Here are made-up objects, facts about them, and rows of numbers that follow some of those facts. Name the object behind each unnamed row.

Known rows:
[7 13 7 0 16 -5 -18 -2 -21 9 4 5 -1 4 5 2 0 -20 -10 13 15 -15 -6 -11 -9 -13 -1]: (539)
[-6 -16 -2 1 -2 2 0 -6 -7 8 -9 7 -14 -11 1 -1 2 -2 12 -9 -18 10 0 1 -6 2 9]: (462)
[7 -7 -5 15 -5 -21 -21 1 5 -2 11 -5 -4 2 14 -2 -5 -6 21 -16 -4 8 3 -7 15 6 -5]: (642)
[11 19 1 8 0 -5 0 -5 -10 11 -4 7 -9 0 0 -11 7 -12 -14 8 21 -12 -14 -7 -5 -12 11]: (1468)
[11 -11 2 -7 -2 -7 -28 12 -2 -2 0 -9 -8 -10 13 -1 14 -6 18 -11 -28 9 2 -10 -14 -6 20]: (1551)
[9 19 8 -14 -3 -1 7 13 6 -18 5 -18 2 9 -8 -1 14 10 -12 6 9 -3 4 2 2 -10 5]: (782)
[-11 5 -8 -2 -5 0 7 8 -2 1 -7 6 0 5 -12 1 9 0 -9 3 16 -15 1 7 -13 -9 -10]: (1624)
[0 6 10 0 13 1 -3 1 -23 12 -7 -5 14 0 -4 6 -1 -17 -4 18 6 -9 10 -12 -19 -10 -1]: (456)
[0 -2 -1 -5 11 8 0 -10 6 1 6 9 -8 -3 5 1 -16 11 -9 -6 9 -4 -14 1 -7 5 2]: (619)
[1 0 0 7 -13 -19 6 4 -3 -14 1 4 12 5 -6 -1 -8 5 -3 -11 -1 -14 7 -1 0 2 -17]: (1407)
[-7 -20 -4 9 -6 2 -8 -4 -3 14 -11 5 -16 -9 12 -4 11 -11 12 -15 -27 16 -3 -1 -3 4 19]: (1777)
[-10 1 9 -10 3 18 12 -4 2 1 -4 -5 4 5 -4 0 0 4 -11 13 0 9 4 10 7 2 -3]: (1719)
[-9 -11 -5 -2 -5 10 18 -6 -7 5 -10 2 4 -5 -10 1 -2 8 -1 0 -1 -1 -1 9 -5 1 3]: (810)
[-6 -6 -1 1 10 10 -24 0 6 15 7 -4 10 0 11 12 1 -15 16 4 -15 20 1 1 2 6 1]: (713)
[-4 3 -4 -5 2 14 16 -11 -4 3 4 12 1 -6 -4 -4 -8 6 -9 5 8 -4 -17 8 1 2 3]: (842)
[9 -13 2 9 -3 -2 -4 -13 -8 -2 12 7 0 -11 19 -7 -15 3 4 -18 -40 13 -10 -10 17 10 13]: (1408)
[7 -1 0 6 -6 -15 -14 3 4 -5 13 6 10 6 19 -3 -5 -14 -8 -12 -28 6 -6 -9 11 6 -1]: (1853)
[-3 9 -7 -1 -3 5 1 -8 -1 5 3 12 -6 -1 -3 -4 3 5 -12 2 8 -5 -18 7 2 -1 5]: (406)

Some facts about the objects:
(1000) Λ (1541), (1595), (135), (1728), (102), (406)
(1020) Λ (1093), (842), (434), (810), (1276), (1728), (1396), (215), (112)
(1058) Λ (1164), (301), (634), (1076), (773), (361), (1258)
(1232) Λ (1093), (1370), (1399), (356), (573), (1570)
(1398) Λ (1246), (542), (259), (669), (1340)
(1408) Λ (297), (867), (898), (1427), (1367)
(1463) Λ (1595), (339), (878), (198)
(1510) Λ (1204), (1143), (259), (112)
(1551) Λ (1309), (1712), (1109), (857)
(1629) Λ (1296), (1541), (1903), (1751), (620), (1200)
(1685) Λ (1296), (842), (1276), (486), (12), (573), (898)
(1777) Λ (947), (434), (1903), (1751), (47), (1061), (974), (245), (401)
(1822) Λ (539), (1495), (482), (1015)
(1836) Λ (1560), (1595), (1888)
(1853) Λ (1046), (878)
(1856) Λ (438), (33), (1813), (763), (1888), (782)
(1865) Λ (1370), (587), (866), (289), (636), (1762), (1161)
(243) Λ (1399), (297), (1041), (37), (1456)
(248) Λ (1692), (893)
(304) Λ (1507), (1539)
(329) Λ (456), (42), (636), (638), (1346)
(348) Λ (1903), (64), (1407), (14)
(358) Λ (763), (1557), (316)
(360) Λ (1546), (1634), (1081), (501), (1678), (638), (1015)
(419) Λ (1309), (1164), (1040), (47), (1495), (1109), (552), (557)
(422) Λ (1164), (1678), (1549), (341), (14)
(424) Λ (591)
(462) Λ (1782), (1200)
(549) Λ (301), (62), (112)
(604) Λ (1393), (1624), (72), (1061), (1635), (782), (1866)
(607) Λ (438), (64), (1692), (1474), (35)
(615) Λ (1399), (1322), (436), (1866)
(629) Λ (726), (1546), (1216), (1624), (339), (1871), (1407), (782), (1346)
(642) Λ (441), (557)
(652) Λ (726), (542), (482)
(662) Λ (1296), (1595), (1164), (301), (1692), (1635), (1468), (369)
(676) Λ (301), (1624), (30), (72)
(681) Λ (1840), (1606), (815), (763), (1061)
(713) Λ (866), (1477), (1161)
(723) Λ (1450), (438), (1712), (486)
(741) Λ (1712), (1903), (644), (356), (619), (898), (14), (1866)
(764) Λ (70), (42), (12), (215), (1719), (316), (1539), (1866)
(803) Λ (878), (1762), (1109)
(833) Λ (1590), (620), (1200), (245), (565), (1367)
(939) Λ (1296), (1246), (16), (70), (1762), (763), (482), (1029)
[(1000), (102), (1020), (1041), (1046), (1081), (1109), (1143), (1161), (1164), (1200), (1216), (1232), (1276), (1296), (1322), (1346), (1396), (1399), (14), (1407), (1450), (1456), (1463), (1551), (1557), (1570), (1590), (1606), (1624), (1629), (1678), (1712), (1777), (1813), (1888), (1903), (215), (243), (297), (30), (33), (341), (35), (419), (434), (436), (441), (456), (462), (47), (557), (565), (587), (604), (615), (629), (638), (644), (662), (669), (676), (72), (723), (741), (810), (866), (867), (878), (947)] ω flosker
[(1015), (1019), (1058), (1076), (1093), (12), (1370), (1393), (1398), (1427), (1477), (1495), (1541), (1674), (1692), (1728), (1856), (1871), (259), (358), (361), (37), (401), (42), (482), (607), (620), (642), (70), (713), (726), (763), (773), (803), (893), (898), (939)] ω nurur
[(1029), (1340), (1367), (1408), (1468), (1507), (1510), (1539), (1549), (1560), (1595), (16), (1685), (1751), (1762), (1836), (1840), (1853), (1865), (301), (339), (348), (406), (424), (438), (486), (501), (539), (591), (619), (62), (634), (636), (842), (857), (974)] ω fluples
[(1040), (1061), (112), (1204), (1206), (1246), (1258), (1309), (135), (1474), (1546), (1634), (1635), (1719), (1782), (1822), (1866), (198), (245), (248), (289), (304), (316), (329), (356), (360), (369), (422), (542), (549), (552), (573), (64), (652), (681), (764), (782), (815), (833)] ω terubre
[(1000), (1029), (1040), (1058), (1093), (1161), (1204), (1246), (1309), (1340), (1398), (1399), (1407), (1408), (1427), (1541), (1560), (1595), (1606), (1853), (1865), (1903), (30), (301), (33), (341), (348), (358), (419), (42), (47), (501), (557), (615), (634), (642), (652), (681), (726), (764), (773), (857)] Θ tege
[(1015), (1046), (1629), (1685), (1692), (243), (35), (434), (441), (482), (619), (803)] Θ flabren
[(1019), (102), (1020), (1164), (12), (1206), (1276), (1296), (1322), (1346), (1370), (1393), (14), (1450), (1456), (1463), (1474), (1477), (1507), (1539), (1546), (1549), (1557), (1570), (1590), (1624), (1635), (1712), (1719), (1751), (1762), (1777), (1782), (1822), (1856), (1888), (215), (245), (259), (289), (297), (304), (316), (329), (356), (360), (401), (406), (422), (424), (436), (438), (462), (486), (542), (552), (565), (591), (604), (607), (636), (64), (662), (676), (70), (713), (723), (763), (810), (815), (833), (842), (866), (878), (893), (939), (974)] Θ fikin
[(1041), (1076), (1495), (1551), (1674), (248), (339), (369), (37), (549), (573), (62), (669), (72), (782), (867)] Θ potra
[(1061), (1081), (1109), (1143), (1200), (1216), (1232), (135), (1367), (1396), (1468), (1510), (1634), (1678), (1728), (1813), (1836), (1871), (198), (361), (456), (539), (629), (644), (741)] Θ zugril
[(112), (1258), (16), (1840), (1866), (587), (620), (638), (898), (947)] Θ subruklu

Name these rows:
No name comes twice in this set of rows, the named rows included.
[9 10 -3 7 -11 -21 -2 2 4 -14 12 12 -1 10 4 -7 -6 3 -11 -12 2 -13 -10 -3 8 -1 -9] -> (634)
[4 -17 10 8 9 14 -7 -9 -24 19 -14 -6 3 -15 10 -3 2 -20 12 7 -27 13 4 -17 -11 4 26] -> (1232)
[7 5 2 4 -1 -16 -13 4 0 -11 18 7 13 12 9 2 -10 -8 -8 -6 -5 -10 -2 -7 4 1 -20] -> (501)
[14 6 -3 -3 -1 3 -11 11 8 -2 9 -16 3 -6 -2 4 7 6 18 3 0 5 -3 -2 1 -3 12] -> (1674)
[6 8 -3 9 -13 -13 6 1 4 -8 10 9 12 10 1 -6 -5 2 -20 -9 0 -11 -9 1 13 4 -5] -> (1560)
[6 -9 10 9 4 1 -23 -2 -3 -1 17 0 23 2 24 6 -9 -17 -5 -9 -46 14 0 -11 10 13 0] -> (1865)
[-8 -1 9 -12 15 13 -4 -1 -6 -6 4 0 4 3 3 8 -3 -4 -6 16 -5 5 10 3 0 0 -13] -> (289)
[6 -7 -3 5 -9 -14 21 -4 -5 -19 -1 8 -1 -4 -9 -2 -18 22 3 -14 4 -15 3 -1 4 1 -13] -> (1903)
[1 3 11 6 -9 -14 -12 7 8 -7 5 -10 11 15 13 -4 6 -13 -12 -5 -28 17 12 -6 18 9 -3] -> (652)
[14 14 -7 -9 -6 1 0 8 1 -9 10 -2 3 -2 -3 -4 8 9 -11 -1 1 -7 -16 -2 -2 -8 17] -> (62)
[-2 7 -7 -10 8 -7 -12 0 -2 4 8 16 -15 2 6 4 1 -6 -2 -1 7 -7 -14 5 -6 -8 -9] -> (1549)
[7 13 0 11 1 6 20 -11 -5 14 -8 -7 0 -6 -11 -6 1 4 8 17 31 -6 -4 -5 3 -1 17] -> (1728)
[-8 -3 10 -5 5 12 -6 -2 1 6 -3 -4 -1 2 7 -3 8 -8 -8 8 -22 19 4 5 7 4 5] -> (304)
[-9 -2 -6 -6 1 -1 0 6 -2 -2 -5 6 0 4 -9 7 3 -4 2 1 10 -11 4 7 -9 -11 -16] -> (878)
[6 1 -5 12 -5 2 19 -7 6 -12 10 -1 20 -6 -6 5 -17 18 8 -1 5 -2 4 4 17 14 -6] -> (1093)

Now the same objects, written a new way:
Some rows with their names:
[-16 -11 -5 2 -21 3 -14 0 2 -10 -7 -4 5]: (652)
[-7 16 -9 17 11 3 -3 9 -20 -5 -14 -16 0]: (1076)
[0 -7 -12 -8 7 5 13 -6 -2 7 -11 3 -6]: (406)
[-4 -6 -3 -11 10 5 12 -6 3 5 1 0 6]: (810)
[-3 -2 5 -2 2 3 11 -1 5 14 -1 -3 -2]: (14)
[-12 -2 -6 1 0 6 -1 5 -22 -14 -27 -5 -1]: (1836)
[-26 -21 -2 12 -28 5 -21 -10 15 0 -4 4 -3]: (329)
[1 -2 0 -10 12 3 16 -6 4 9 -5 0 2]: (102)
[-3 2 -3 -4 -13 2 0 17 -5 -2 -5 -5 3]: (1040)
[-14 -18 -14 -17 -15 5 -11 -2 -11 -25 -14 -3 -2]: (1685)
[-5 -12 -12 -13 -11 11 -4 12 -17 -16 -18 4 -2]: (1408)
[-6 -1 3 -15 -3 -2 4 -3 2 -8 -4 -16 5]: (35)
[-24 -16 -2 12 -32 3 -21 -9 12 2 -10 5 -6]: (360)
[2 2 -6 -10 -3 -4 3 11 2 -7 -5 -15 0]: (1692)
[-12 6 -12 16 6 5 -13 5 -16 -11 -11 -11 3]: (1674)
[-13 8 -11 22 14 4 -7 -9 -14 -7 -9 -17 -2]: (339)
[-6 -6 -3 -7 9 5 10 -7 9 5 7 1 5]: (215)
[-7 -8 0 -5 -1 4 3 -3 6 4 4 4 1]: (1456)

Which object is each row?
No name comes twice in this set of rows, the named rows included.
[-7 6 1 -6 3 4 4 16 -14 -14 -4 -6 9] -> (644)
[-5 -3 -7 -4 -17 6 -1 18 -11 -3 -29 -6 -3] -> (1058)
[-12 -2 -1 7 -28 -1 -17 7 14 -4 6 -18 -3] -> (1015)
[4 -3 -12 -9 7 1 7 5 -1 4 -1 9 3] -> (245)
[-7 -9 -2 -13 -1 7 6 -2 -11 0 -23 8 -2] -> (1777)
[-4 -10 -11 -4 -1 3 -2 4 6 2 10 8 2] -> (356)
[-15 -16 -4 -10 -2 8 0 -8 -6 -5 -15 8 0] -> (1020)
[-12 -13 -6 7 -12 6 -3 -6 4 5 -21 3 -5] -> (1856)
[-14 -11 -3 3 -20 3 -10 -2 2 4 -16 7 -7] -> (422)
[-12 -4 -7 1 -5 2 -1 4 4 -6 9 -8 10] -> (1246)
[-16 -7 -9 1 -6 10 -6 7 -17 -21 -19 -2 0] -> (1510)
[-18 5 2 14 -4 10 -9 -4 1 -6 9 -6 6] -> (587)
[-13 -5 5 -10 -24 8 -5 12 -11 -6 -23 -2 -1] -> (419)
[-2 -6 -9 1 8 3 16 -11 5 13 -7 0 -6] -> (438)

